Below are the code and all the weights of a small trained network. Each question names an input and a target symbol and asks about switching units off, where a switched-off unit gives its printed mean instead of its output.

import numpy as np


def w(rows, s, z=0):
    codes = np.array(rows[::2]) - 128.0
    scale = np.full(codes.shape[1], s)
    scale[-1] = z or s
    return codes * scale


def norm(h):
    return h / np.sqrt((h * h).mean(-1, keepdims=True) + 1e-5)


def f(y):
    return np.maximum(y, 0)


def softmax(a):
    e = np.exp(a - a.max(-1, keepdims=True))
    return e / e.sum(-1, keepdims=True)


def log_softmax(a):
    a = a - a.max(-1, keepdims=True)
    return a - np.log(np.exp(a).sum(-1, keepdims=True))


def net(x, mask):
    ids = ['βηθμξτψ'.index(c) for c in x.split()]
    T = len(ids)
    res = E[ids] + P[:T]
    u = 0
    for l in range(2):
        r = norm(res)
        for j in range(2):
            rows = slice(2 * j, 2 * j + 2)
            q, k, v = (r @ M[l][rows].T for M in (Q, K, V))
            z = softmax(np.where(np.tri(T) > 0, q @ k.T / 2**0.5, -1e9)) @ v
            o = O[l][rows]
            res = res + np.where(mask[u + j], z, o[:, -1]) @ o[:, :-1]
        u += 2
        y = f(norm(res) @ A[l][:, :-1].T + A[l][:, -1])
        res = res + np.where(mask[u : u + 4], y, B[l][:, -1]) @ B[l][:, :-1]
        u += 4
    return log_softmax(norm(res)[-1] @ U[:, :-1].T + U[:, -1])


Q, K, V, O, A, B = {}, {}, {}, {}, {}, {}
E = w([
[76,42,141,252],'β',
[123,180,130,149],'η',
[123,167,143,143],'θ',
[147,92,92,152],'μ',
[74,156,145,145],'ξ',
[141,151,87,132],'τ',
[146,128,90,123],'ψ',
],0.022)
P = w([
[244,200,122,82],'0',
[146,163,35,124],'1',
[129,151,52,138],'2',
[127,133,70,152],'3',
[120,115,79,152],'4',
[112,106,91,154],'5',
[115,88,113,151],'6',
[120,83,106,151],'7',
[116,96,120,156],'8',
],0.011)
Q[0] = w([
[88,126,119,100],'0.h1',
[127,131,140,96],'0.h1',
[29,200,140,158],'0.h2',
[189,1,39,148],'0.h2',
],0.034)
K[0] = w([
[137,145,143,113],'0.h1',
[159,161,122,140],'0.h1',
[28,110,176,254],'0.h2',
[252,175,230,65],'0.h2',
],0.027)
V[0] = w([
[183,114,75,178],'0.h1',
[6,152,74,8],'0.h1',
[81,133,117,156],'0.h2',
[128,111,146,106],'0.h2',
],0.013)
O[0] = w([
[103,156,2,116,255],'0.h1',
[215,192,245,188,36],'0.h1',
[49,230,124,147,135],'0.h2',
[145,89,181,140,85],'0.h2',
],0.0093,0.008)
A[0] = w([
[31,96,214,151,179],'0.n1',
[251,237,129,6,63],'0.n2',
[178,89,77,168,232],'0.n3',
[195,151,93,10,250],'0.n4',
],0.015,0.0024)
B[0] = w([
[156,163,153,154,167],'0.n1',
[4,141,34,61,162],'0.n2',
[127,163,44,150,254],'0.n3',
[86,160,221,121,214],'0.n4',
],0.023,0.0088)
Q[1] = w([
[183,163,101,96],'1.h1',
[83,91,110,126],'1.h1',
[205,190,147,121],'1.h2',
[169,231,133,252],'1.h2',
],0.024)
K[1] = w([
[85,96,90,90],'1.h1',
[39,100,83,188],'1.h1',
[41,86,240,173],'1.h2',
[249,4,29,187],'1.h2',
],0.014)
V[1] = w([
[154,212,126,118],'1.h1',
[122,132,133,2],'1.h1',
[43,101,139,170],'1.h2',
[103,177,133,109],'1.h2',
],0.042)
O[1] = w([
[40,184,168,187,213],'1.h1',
[19,32,249,76,104],'1.h1',
[199,136,139,225,254],'1.h2',
[139,192,118,122,188],'1.h2',
],0.022,0.013)
A[1] = w([
[164,89,42,138,99],'1.n1',
[255,109,130,138,72],'1.n2',
[171,217,145,86,254],'1.n3',
[226,188,134,92,157],'1.n4',
],0.04,0.0028)
B[1] = w([
[207,136,158,79,254],'1.n1',
[3,67,152,171,213],'1.n2',
[90,60,111,70,198],'1.n3',
[101,208,71,127,209],'1.n4',
],0.048,0.017)
U = w([
[26,100,165,53,181],'β',
[98,169,56,225,131],'η',
[191,195,75,75,240],'θ',
[149,118,132,120,25],'μ',
[143,119,124,125,11],'ξ',
[145,106,121,120,2],'τ',
[151,2,110,136,155],'ψ',
],0.0092,0.0038)

Each question gives the input, a string of symbols that net reads in full, and the target symbol t.
The units are the heads (2 rows each of Q, K, V and O) and the neurons (one row each of A and B). Each row of codes is followed by its name. A weight is (code - 128) times the scale printed after its matrix; where a second scale follows, it is the last column's (O, A, B and U).
mask holds one flag per unit, layer by layer, with each layer's heads first. A switched-off unit (its flag False) gives its mean, the last column of its rows in O or B, instead of its output. The means were averaged over made-up inputs and are rounded, as every weight is.
A unit's drop is (log p(t) with every unit on - log p(t) with that unit switched off) / (log p(t) with every unit on - log p(t) with every unit switched off).
The circuit of an input: a set's keep is (log p(t) with only the set's units on - log p(t) with every unit switched off) / (log p(t) with every unit on - log p(t) with every unit switched off). Starting from all 12 units, units are removed one at a time, each time the one whose removal leaves the highest keep (on an exact tie, the one counted first), for as long as the keep stays at least 0.8.
circuit, biggest first: the units of the circuit, biggest drop first
k most important neurons of layer l: the k neurons of layer l with the biggest drops, biggest first
which heads matter: for each layer, one digit per head in row order, 1 if its drop is at least 0.15 and else 0, layers parted by /
drop of u: that unit's drop, to one decimal
input μ β θ η η, target θ: circuit, biggest first	1.n2
input ψ ψ μ, target β: circuit, biggest first	1.h2, 1.n4
input ξ θ τ, target β: circuit, biggest first	1.h1, 0.n2
input ξ μ β ξ μ μ μ ψ, target θ: which heads matter	00 / 01
input η τ β, target ψ: which heads matter	11 / 11
input ξ ψ τ, target β: which heads matter	00 / 10
input ψ μ μ β η, target θ: which heads matter	11 / 11
input β μ ξ μ τ ψ μ μ τ, target θ: which heads matter	00 / 10
input ξ θ μ, target β: 3 most important neurons of layer 1	1.n4, 1.n1, 1.n2
input ψ θ ψ μ μ τ τ ψ β, target θ: 2 most important neurons of layer 1	1.n1, 1.n3
input β ψ μ θ, target θ: which heads matter	10 / 10
input τ μ μ ξ β β ξ θ μ, target θ: 2 most important neurons of layer 0	0.n3, 0.n1
input τ θ η β, target ψ: 3 most important neurons of layer 1	1.n2, 1.n1, 1.n4
input ψ τ τ μ ξ μ τ ψ β, target θ: 2 most important neurons of layer 0	0.n3, 0.n4
input β μ η ξ μ τ, target θ: circuit, biggest first	1.n2
input β ξ μ η η ξ τ μ, target θ: drop of 0.n1	0.1
input β θ μ ψ θ, target θ: drop of 0.n2	1.6
input β η μ μ ψ, target θ: drop of 1.h1	0.2
